Each row of numbers stands for one object and depends on some of the facts below. Use the named rows to name the rest.

Named rows:
trubras: [  4  17   3   7 -13   2   1 -18  18  -2  -7   6 -12  -1   2 -10   7 -16
  -9  -1   0   2   7   0  13 -23  -8   9   7  -9   1  16   6   8  12   5
  -9   5   8]
figrire: [  3  12  -1   1 -12  -1   0 -13  10   3   3   6   5   3  10  -4  -4 -15
  -8  11   8   2  10   8   7 -28  -8  12   1  -8  -7  13  10   2  11   2
  -3   6  -4]
labro: [  3  15  -3   6 -13  -2  -1 -15   9   0  -3   5   3  -5   6 -12   1 -17
   1  12   6  -1   9   1   5 -29  -9  11   1 -10  -1  19   9   3  14   4
 -10   2   0]
kimo: [ 0 -4 -8  0  1 -6  2  6  2 -6  2 -1  4 -1  4  3 -5  2  3  0 -1 -9 -1 -6
 -3  0 -3  4 -4  2  8  0  1 -4  6  2 -1 -7 10]
vogul: [  0  -2 -10   4  -1  -7   1   4   8  -5   0  -1   2  -3   5   3  -4   0
   0  -5  -2  -6   4  -7   0  -2   0   6   1   0   9   0  -3  -1   9   2
  -4  -5  17]
gruna: [  1  -4  -6  -4   5  -7   5   1  13  -3   3 -10  10   2  10  18 -12   2
 -12  -5  -3   1   4   4   3  -4   8   4   1  -2  -3 -12   0  -5   9   2
   1   1  11]
rares: [  6  -3  12  -6   0   3   5  -9   8  -4   3   1   1  24  -4   3  -5   4
 -16  -5   0   3  -9   9  12  -5 -11   1  -2   0 -11  -3   7   1   2   7
   9   6   5]
brekun: [-10   0   2  -8   1  -6  -1   7 -13  17   3  -8  10  -3   6   5  -1   0
   0  11 -11  -1   1  13  -9  -7  19  -5   2   0 -15  -9  13  -8  -4 -10
   1  -3 -11]
pladon: [ -4   0  -7  22   2  -6  -8  12   1   4   1  -1  -7 -11   2   9   3  -5
   4   2 -16   1   2  -3 -10  -7   4  -2  10 -10  10  -8  -3  -2  -5  -5
  -3   2  10]
sostes: [ 1 -7 -5  5 -4 -5  0  9 -1 -5  0 -1 10  4  0  4 -1  0  6  4 -2 -5 -1 -4
 -2 -4 -2  1 -2 -5  4 -1 -1 -4  0  1 -3 -6 11]
drutrum: [  5  -2   5   0  -9   0  -5   1   3   1  10  10  -2  10  -2   2  -3   0
  -2   0   0  -4  -2  -2   2  -1 -12   2   2  -1  -4   0  -1   7  -3   0
   9   4   2]
sekla: [ 0 -7 -5  4 -6 -5  0  8 -1 -4  0 -1 11  3  0  3 -1 -1  6  4 -1 -6 -1 -4
 -3 -4 -1  1 -2 -3  5 -1 -1 -3  1  0 -2 -6 10]
pafo: [  4 -14   4   1   2   0  -4  11   4  -2  12   5  -3  20  -6  18  -3  15
  -9 -14 -10  -1  -9  -7   2  17  -4  -5   2   3   1 -17  -8   4  -9  -1
  13   4  17]
difubol: [  1  10  -6  11 -14  -3  -2  -7   7  -3 -11  -1   8 -10   4 -17   5 -17
   7  11   4  -3   9   3   3 -27  -3   9   2 -10   4  17   6  -5  11   5
 -12  -4   5]
plestosker: [  4   4  11  -2  -3   0  -2  -8  16   0   0   0  -7  12  -3   3  -1  -2
 -18 -11  -6   6  -2  12  11  -6  -3   0  10  -6  -9  -7   2   3   1   3
   7  10   7]
bebrek: [  3   0  -9  -1   9  -1   0   0  -8  -5  -4  -5   6  -7   0  -2  -1  -4
   9  -2  12   8   7  -5  -2   7   4  -1  -8  -2   9   2 -11   3  -5  -1
 -11  -3 -13]
fastes: [ -5  -2  -6  -6   9   8   4   1 -14   1  -2  -4   7 -11  -1  -4   4   7
  12   6  15   6   8  -5  -3  15  10  -5 -10   8   2   5  -5  -1  -4  -4
  -4  -6 -20]
plamol: [  3  15  -9   2   0   1   1 -14   2  -5 -14  -3   4 -20   1 -19   4 -20
  10   4  18  10  16   0   2 -13   5   3  -4 -10   9  18  -6   4   5   3
 -21  -3 -17]
trastal: [  3  -2 -10   1  12   1   0   2 -10  -7  -1  -4   8  -6  -1   0  -2   0
   9  -2  12   8   6  -6  -1  11   4  -2  -7   1  11   0 -13   2  -6  -2
 -10  -5 -12]

Facts:
lilus χ:brotu lebi mobra Δ:b ω:nuvivuk Ξ:n π:843
vedri Δ:c ω:drini Ξ:n π:44
trarur ω:zuge Ξ:n
tripus Δ:l ω:fastes Ξ:n π:843
selal Δ:l ω:grodus Ξ:p π:923
labro χ:nuvivuk Δ:f ω:skanos Ξ:n π:262
luske ω:suvis Ξ:o
barudos χ:kaskapen viplem grofleklom Δ:m ω:sifur Ξ:n π:500
trote Δ:f ω:luske Ξ:o π:262
pagril Δ:d ω:stebre Ξ:o π:843
baflon Δ:c ω:sifur Ξ:n π:44
plegre Δ:e ω:pekik Ξ:o π:843
nobun χ:brotu demak Δ:l ω:telis Ξ:n π:500
grekoskel Δ:h ω:bretok Ξ:p π:262
vufos Δ:m ω:brotu Ξ:o π:923
brene χ:viplem grofleklom selal Δ:g ω:grodus Ξ:o π:272
gadrol Δ:m ω:nedrek Ξ:p π:843
plifi χ:pesku Δ:f ω:bebrek Ξ:p π:44
kagimen ω:trastal Ξ:n π:44
novuze Δ:f ω:dufligro Ξ:n π:923
futim Δ:m ω:klodrul Ξ:p π:272
fluski ω:zasi Ξ:n
trestas Δ:i ω:plamol Ξ:n π:843
grugrar ω:nuvivuk Ξ:n
drutudi ω:tiveklu Ξ:p
grisis χ:klastuk pafo Δ:d ω:dufligro Ξ:n π:923
demak ω:tistek Ξ:n π:272
flogar Δ:e ω:grofleklom Ξ:n π:923
plamol χ:bogrefu plestosker ω:sifur Ξ:n
tano Δ:m ω:vedi Ξ:o π:923
fufi χ:kaskapen dimor ω:grugrar Ξ:p π:843
varoplos χ:viplem Δ:m ω:bebrek Ξ:o π:843
plifluste ω:mitamim Ξ:n
ganu χ:pekekim Δ:g ω:tistek Ξ:o π:272
zegri Δ:g ω:skanos Ξ:n π:262
grigreru Δ:k ω:bebrek Ξ:o π:44
simu Δ:d ω:drini Ξ:n π:44
grukosi Δ:i ω:lebi Ξ:o π:44
brukir χ:bebrek ω:grofleklom Ξ:p
fatros Δ:j ω:bebrek Ξ:o π:923
kazas Δ:i ω:vedi Ξ:o π:843
drini ω:sifur Ξ:p
rustir χ:vedi tripus ω:drini Ξ:n π:923
motubruk ω:peka Ξ:n
tistek ω:klodrul Ξ:p
vaple Δ:m ω:nuvivuk Ξ:n π:44
suvis Ξ:n
skalol ω:suvis Ξ:n
bidror χ:kopeplel Δ:d ω:kulo Ξ:n π:272
bretok ω:klodrul Ξ:n
klapigur χ:pekekim kopeplel Δ:g ω:zasi Ξ:n π:923
rofu Δ:c ω:treklur Ξ:n π:500
stigek ω:sifur Ξ:n π:272
flesigre Δ:m ω:klagun Ξ:p π:500
kulo ω:peka Ξ:p
klobi Δ:h ω:sifur Ξ:p π:843
vuku χ:selal plestosker Δ:d ω:luske Ξ:p π:262
pibe Δ:f ω:tiveklu Ξ:p π:44
rabun ω:grugrar Ξ:p π:262
lize χ:kluzik Δ:c ω:rebu Ξ:o π:923
febiskom χ:pekekim Δ:a ω:diski Ξ:n π:843
kopeplel χ:drutudi Δ:j ω:milur Ξ:p π:923
brotu χ:grofleklom grukosi ω:klodrul Ξ:p
sures χ:dimor Δ:a ω:skalol Ξ:o π:923
grodus ω:nuvivuk Ξ:n
klamo Δ:d ω:kudas Ξ:p π:843
pafo Δ:b ω:grofleklom Ξ:o π:923
sifur Ξ:n
kloplek χ:flidem dropi Δ:l ω:zuge Ξ:o π:500
brufestur Δ:b ω:fluski Ξ:p π:272
dulun Δ:h ω:tiveklu Ξ:n π:843
vogul χ:memu ω:tiveklu Ξ:o π:44
difubol χ:grisuk ω:skanos Ξ:n π:923
kimo ω:grofleklom Ξ:n π:44
treklur χ:zuge ω:vedi Ξ:p
plapun ω:dufligro Ξ:n π:44
divek Δ:a ω:nuvivuk Ξ:p π:262
dapas Δ:e ω:fastes Ξ:n π:272
drutrar ω:zasi Ξ:o π:272
sostes ω:nuvivuk Ξ:n π:923
tisa ω:bretok Ξ:o π:272
pigro Δ:h ω:klodrul Ξ:n π:500
flolok ω:sifur Ξ:o π:500
klagun ω:trastal Ξ:o
sazas Δ:b ω:motubruk Ξ:p π:500
ruple χ:flidem Δ:h ω:luske Ξ:p π:923
tetes ω:stebre Ξ:n π:272
fastes Ξ:p
vapir ω:brotu Ξ:p π:272
trobes χ:futim selal barudos Δ:j ω:tiveklu Ξ:n π:500
dropi ω:motubruk Ξ:p π:843
bebrek χ:vuvam plifluste ω:milur Ξ:n
figrire χ:viplem stadul Δ:e ω:brukir Ξ:n π:262
kudas χ:klapigur zuge ω:grofleklom Ξ:p
lebrakli Δ:f ω:grofleklom Ξ:o π:923
vistu ω:diski Ξ:n π:272
skalas Δ:a ω:plifluste Ξ:o π:272
noza ω:mitamim Ξ:n π:272
pekekim Δ:a ω:mitamim Ξ:o π:44
peflan χ:staki zuge ω:plamol Ξ:o π:843
meplis χ:ganu ω:zasi Ξ:o
plestosker χ:vuvam Δ:i ω:trarur Ξ:o π:923
trubimum ω:grofleklom Ξ:o π:272
memu ω:klodrul Ξ:n
fabus Δ:g ω:diski Ξ:n π:923
sekla ω:telis Ξ:n π:923
trastal Ξ:n
brekun Δ:j ω:peka Ξ:p π:843
poro ω:luste Ξ:n π:44
pladon ω:tistek Ξ:o π:843
brima Δ:j ω:brotu Ξ:p π:923
sketrigar Δ:j ω:dufligro Ξ:n π:44
drogrus ω:vedi Ξ:o π:272
grofleklom χ:drutudi Ξ:o
pobre χ:viplem memu grisuk ω:bebrek Ξ:n π:923
bugro χ:mitamim ω:diski Ξ:n π:272
statun ω:drini Ξ:n π:272
klastuk χ:sures Δ:c ω:tistek Ξ:o π:500
trubras χ:grofleklom Δ:b ω:plifluste Ξ:o π:262
flidem χ:viplem grofleklom barudos Δ:f ω:stebre Ξ:o π:262
pesku χ:selal Δ:h ω:brotu Ξ:p π:843
stadul χ:drini ω:klagun Ξ:p π:272
stotrak Δ:e ω:skanos Ξ:n π:272
bitam Δ:j ω:treklur Ξ:n π:262
dimor χ:grofleklom ω:klodrul Ξ:n π:923
dufligro ω:peka Ξ:n
grafubris χ:zafak tano pekik ω:tiveklu Ξ:n π:262
plugrul χ:lebi fupafi Δ:a ω:klagun Ξ:p π:44
nedrek ω:klodrul Ξ:n
skotutim Δ:h ω:zasi Ξ:p π:843
vekun χ:bugro Δ:l ω:peka Ξ:n π:44
telis ω:sifur Ξ:p
kaskapen χ:grofleklom selal Δ:e ω:tistek Ξ:p π:272
nuvivuk χ:doplur Ξ:o
grotrum Δ:l ω:luste Ξ:o π:843
roklum Δ:g ω:peka Ξ:n π:843
vedi χ:selal Ξ:p
bidok χ:lebi fufi grisuk Δ:i ω:telis Ξ:n π:843
graster Δ:d ω:telis Ξ:o π:923
fluvim χ:librik Δ:a ω:treklur Ξ:n π:843
tirim Δ:i ω:bretok Ξ:p π:923
duker Δ:e ω:grugrar Ξ:p π:44
lide χ:pekik Δ:e ω:bretok Ξ:o π:44
mobra χ:bebrek Δ:a ω:luske Ξ:p π:843
librik Δ:f ω:skalol Ξ:p π:262
vuvam χ:grofleklom selal Δ:c ω:peka Ξ:n π:262
drutrum Δ:d ω:luste Ξ:n π:923
zasi Ξ:p
kluzik Δ:a ω:brotu Ξ:p π:843
viplem χ:vuvam vedi Δ:e ω:motubruk Ξ:p π:44
zegus Δ:g ω:milur Ξ:p π:44
relu Δ:j ω:trarur Ξ:p π:262
gruna Δ:j ω:vedi Ξ:o π:44
klodrul χ:bidok ketrudor brene Ξ:o
kasku χ:zudri vuvam mitamim Δ:m ω:skanos Ξ:o π:44
pomifas χ:klastuk ω:bebrek Ξ:n π:923
nozeflol Δ:h ω:memu Ξ:p π:923
drubem Δ:c ω:mitamim Ξ:n π:44
staki χ:bretok dropi Δ:l ω:suvis Ξ:o π:843
dizek χ:relu Δ:a ω:drutudi Ξ:p π:500
sobrer χ:bogrefu brotu ω:grodus Ξ:n π:500
zuge χ:pobre grisuk Ξ:p
rebu ω:vedi Ξ:n
pote Δ:a ω:bebrek Ξ:n π:500
mitamim χ:plifluste Ξ:o
puron Δ:c ω:brukir Ξ:p π:843
rezan ω:kulo Ξ:n π:843
bogrefu χ:vuvam Δ:k ω:tiveklu Ξ:o π:272
kisku ω:bebrek Ξ:o π:843
brade χ:dulun Δ:d ω:tiveklu Ξ:n π:843
medrur Δ:k ω:meplis Ξ:o π:44
sesim χ:bogrefu vogul Δ:m ω:grugrar Ξ:p π:843
gozel ω:zasi Ξ:o
zafak χ:divek grisuk Δ:m ω:treklur Ξ:n π:843
linun Δ:j ω:klodrul Ξ:p π:44
skanos χ:bidok memu bogrefu bidror ω:fastes Ξ:o
pekik χ:lebi flidem ω:peka Ξ:n
plene χ:kaskapen bogrefu Δ:f ω:meplis Ξ:o π:923
lafel Δ:g ω:vedi Ξ:o π:272
ketrudor χ:pafo Δ:c ω:zasi Ξ:p π:500
fupafi χ:kaskapen brene Δ:f ω:gozel Ξ:o π:262
skitridam Δ:j ω:grodus Ξ:o π:500
nuken Δ:m ω:zuge Ξ:p π:923
zeflas Δ:c ω:dufligro Ξ:n π:500
doplur Δ:h ω:diski Ξ:n π:262
rares Δ:i ω:skalol Ξ:n π:500
grisuk χ:kaskapen sures ω:sifur Ξ:p π:272
lebi χ:brene ω:mitamim Ξ:n
floplin Δ:a ω:dufligro Ξ:n π:843
zudri χ:klastuk Δ:a ω:zasi Ξ:n π:923
luste ω:vedi Ξ:n
rupek ω:bebrek Ξ:o π:923
flogol ω:memu Ξ:p π:272
peka Ξ:p
tiveklu χ:doplur plestosker Ξ:o
milur Ξ:o
dizimo Δ:a ω:trastal Ξ:p π:272
diski ω:zasi Ξ:o
fuplek ω:zasi Ξ:n π:272
drudroza Δ:c ω:trastal Ξ:n π:843
stebre ω:vedi Ξ:n

Which object is each row?
No name comes twice in this set of rows, the named rows included.
[  3   7  11  -3  -2  -2  -5  -1   8   6   0   1 -17   3  -4  12  -2  -5
 -16 -10 -17   5  -4  12  -1  -3   4  -4  16  -9  -9 -14   1   6  -8  -4
   7  16  -1] => kazas
[ 20  11  30   3  -8  -3  -2 -29   4  -8  -1   5  -5  -9   2 -17  16  -4
  -3 -15 -19  13 -14   8   8  -7   1   1  10 -20 -21  24 -20   9  16  13
   9  20  23] => lize
[  0  -5  -4   4   0  -5   1   4  11  -1   1  -9  15   6   6  17  -7   0
 -10  -1  -4   7   6   7   5  -8   6   2   5  -7  -5 -10   1  -4   2   1
   0   2  13] => fatros
[ 0 -6 -7  9 -5 -4 -1  8  7 -3 -2 -3  7  3  1  8  2  1  2 -3 -4 -1  3 -7
  1 -3  0  3  1 -6  7 -2 -5  0  2  0 -3 -5 18] => rupek
[ -2  -1  -9  13  20   6   0   2  -9  -8   3  -4   4  -9   1  -3   0   2
   8   2  11  15   4  -2  -4   6  -1  -2  -5   1  15   0 -12  -1  -7   0
  -5  -4  -9] => nedrek
[ -4  14   9   0 -18   7   1 -16   3   5 -11   7  -6  -8  -1 -27  13  -9
   5  12   5  -5   3   4   5 -17  -7   4   2  -1  -8  23  14   2  10   4
  -1   1  -5] => ruple
[  3 -12   2  -6   9  -2   2   8   6  -9   6  -2 -10  13  -5  14  -6  15
  -9 -21 -13  -6 -13  -6   3  20  -2  -4   1   8   3 -17  -7   0  -2   2
  10  -2  20] => pekekim
[ -6  21   7   1 -18   1  -5 -11  -1  18  -4  10  -9 -17   6 -13   7 -17
   3  18  -2  -4   8   9  -6 -23   2   3   9  -5 -12  15  14   3   3  -5
   1   9 -20] => sesim
[  6  -3   2  -1  -8   2   1  -4   5  -1   9   7   7  18   2   6  -4   1
  -7   3   5  -1  -1  -4   9  -8 -13   7  -4   2  -5   4   2   3   4   3
   6   2   5] => barudos
[  3  23   0  11 -16  -4 -10 -10  14  10  -2   9 -11 -15   4  -5   4 -24
  -6   5  -6   3  12   6  -1 -27  -1   7  17 -16  -3   9   4  10   2  -4
  -4  11  -4] => varoplos
[ -9 -16   0  -4   4  -5  -4  26 -24  13   8  -2   5   2  -2  16   1  16
  11   4 -17 -11 -11  -8 -16  19  12 -10  -4  11  -4 -14   1  -4 -14 -11
   7  -7  -1] => dropi
[ -5  13   8  -9  -9   4   8 -19   6   2 -14   0 -11 -12   0 -29   8  -6
   0   6   3  -9  -1   8   4 -12  -1   3   1   4  -6  20  17  -5  17   7
  -5  -1  -3] => plugrul
[ -1  -5   7  -8  -7   6   4  -3  -4   8   9   8   9  14   4   3   1  11
  -4   9   7  -2  -4  -3   8   1  -9   3  -8  11 -14   7  11   0   4   0
  11  -1   0] => flesigre
[  3  18  -3   1 -11  -2  -3 -16  23   2   1   9  -5  -7   8  -9  -3 -14
 -11  -2   5  -1  11   2  10 -21  -8  13   8  -6  -3  12   4   6  15   4
  -3   5   4] => kasku

Now the same objects, written a new way:
Some objects and their rows:
vekun: [  0  -6  -1   2 -19   4  11  -4 -11  -3  10  -5   4  -2 -11]
tirim: [-13  11  10   3  -4  10  -1  10  -9   5  -1   1   0   7   4]
stotrak: [  3   3   5  -4   2  -3   1   2   5   2   0   1  -4  -7 -10]
kulo: [ -2  -1   1  -3   4  -4  -1   1  -2   0  -5  -6   1   5 -16]
febiskom: [  8  -2  -6   1 -10  -1  -3  -5  -3  -3   0   3  -1  -3   9]
barudos: [  2 -17 -13   3  30  -2  -3  -4   5 -17   6   4  -8   1  33]
dufligro: [-2 -2  0 -3 -4 -5 -1  2  3 -1 -1 -6  1 -2 -6]
skalol: [-4 -1 -4 -4 -6 -3 -1  3  5  1 -1 -6  1 -2 -6]
plegre: [ 3 -1  6 -6  1 -5  1 -3  8  1 -1  6  2 -1 -7]
mobra: [10 -1 -4  3  1  2 -2 -6 -9 -4 -2  3 -2  3  5]
duker: [  5   2   7  -5  11  -1   1   1   0   3  -3   3  -2   0 -16]
fatros: [-1  4  5  1 10 -4  1  0  9  5 -3 -2  2 -2 -4]
milur: [-5  1 -1 -3 -3 -6  0  1  6  3 -3 -2  3  0 -8]
pomifas: [ 6  0 -8  7 -7  2  1 -4 -4  5  1 -7  0 -5  9]
demak: [-10   3   4  -2  -8   8  -2   5  -2  10  -1  18  -7  -8  -1]
zuge: [ 10   1 -15   5 -11   3   1  -7 -15   7  -4  -5   1   4  -1]
nobun: [ -1  -9   1   1 -19   4  12  -5 -11  -5   9  -9   6  -1  -1]
plifi: [  0  -3  -2   7  -1   3   2  -1 -12  -6   4  -3   1   6  -8]
fupafi: [-2 -9 -5  8 -4  3  4 -5 -4 -7  7 -2  6  5 15]

Rows to name:
No name comes twice in this set of rows, the named rows included.
[ 6 -3 -3  1  6  2 -2 -5 -7 -3 -3  1  0  5  5] => dizek
[  6  -3 -10   5   8   1   8  -8  -4   7   5   6  -2  -1   3] => bogrefu
[-2 -1 -6 13 -3  2  4 -4 -6  0  7 -7  5  2  6] => plene
[ -3   3   9 -13  -4   8   5   3   1  11  -2  10  -3  -5  11] => pigro
[ 2  3  2 -2  0 -3 -6  4  8 -4 -2  1 -2 -5 -5] => vaple
[ -7   1  10   2 -10   1   3   2   3  -6   3   0   9   2  -3] => trote
[ 3 -1 -5  5  6  0  0 -2 -1  1  2 -8 -1 -4  8] => rustir
[ -8  -8 -10   1  31  10   4   2  -2   3   7   6 -13   0  41] => dimor
[ -4   4 -13   1  -9   8   4  -2  -4  14  -1  11  -3   3  22] => klodrul
[-13 -15  -8  11  22   1   7  -1  -1 -16  16   4  -4   8  13] => brene
[  3 -11  -8  -2  15   1   1  -3   2  -7   3   2  -5  -1  21] => trobes
[ 11   0 -10   9   4   3   0  -7 -14   3   1   0  -2   2  -3] => grisuk
[-12 -12  15  -1  23   1  13   4  -6  -5   8  -8   2   6 -14] => selal

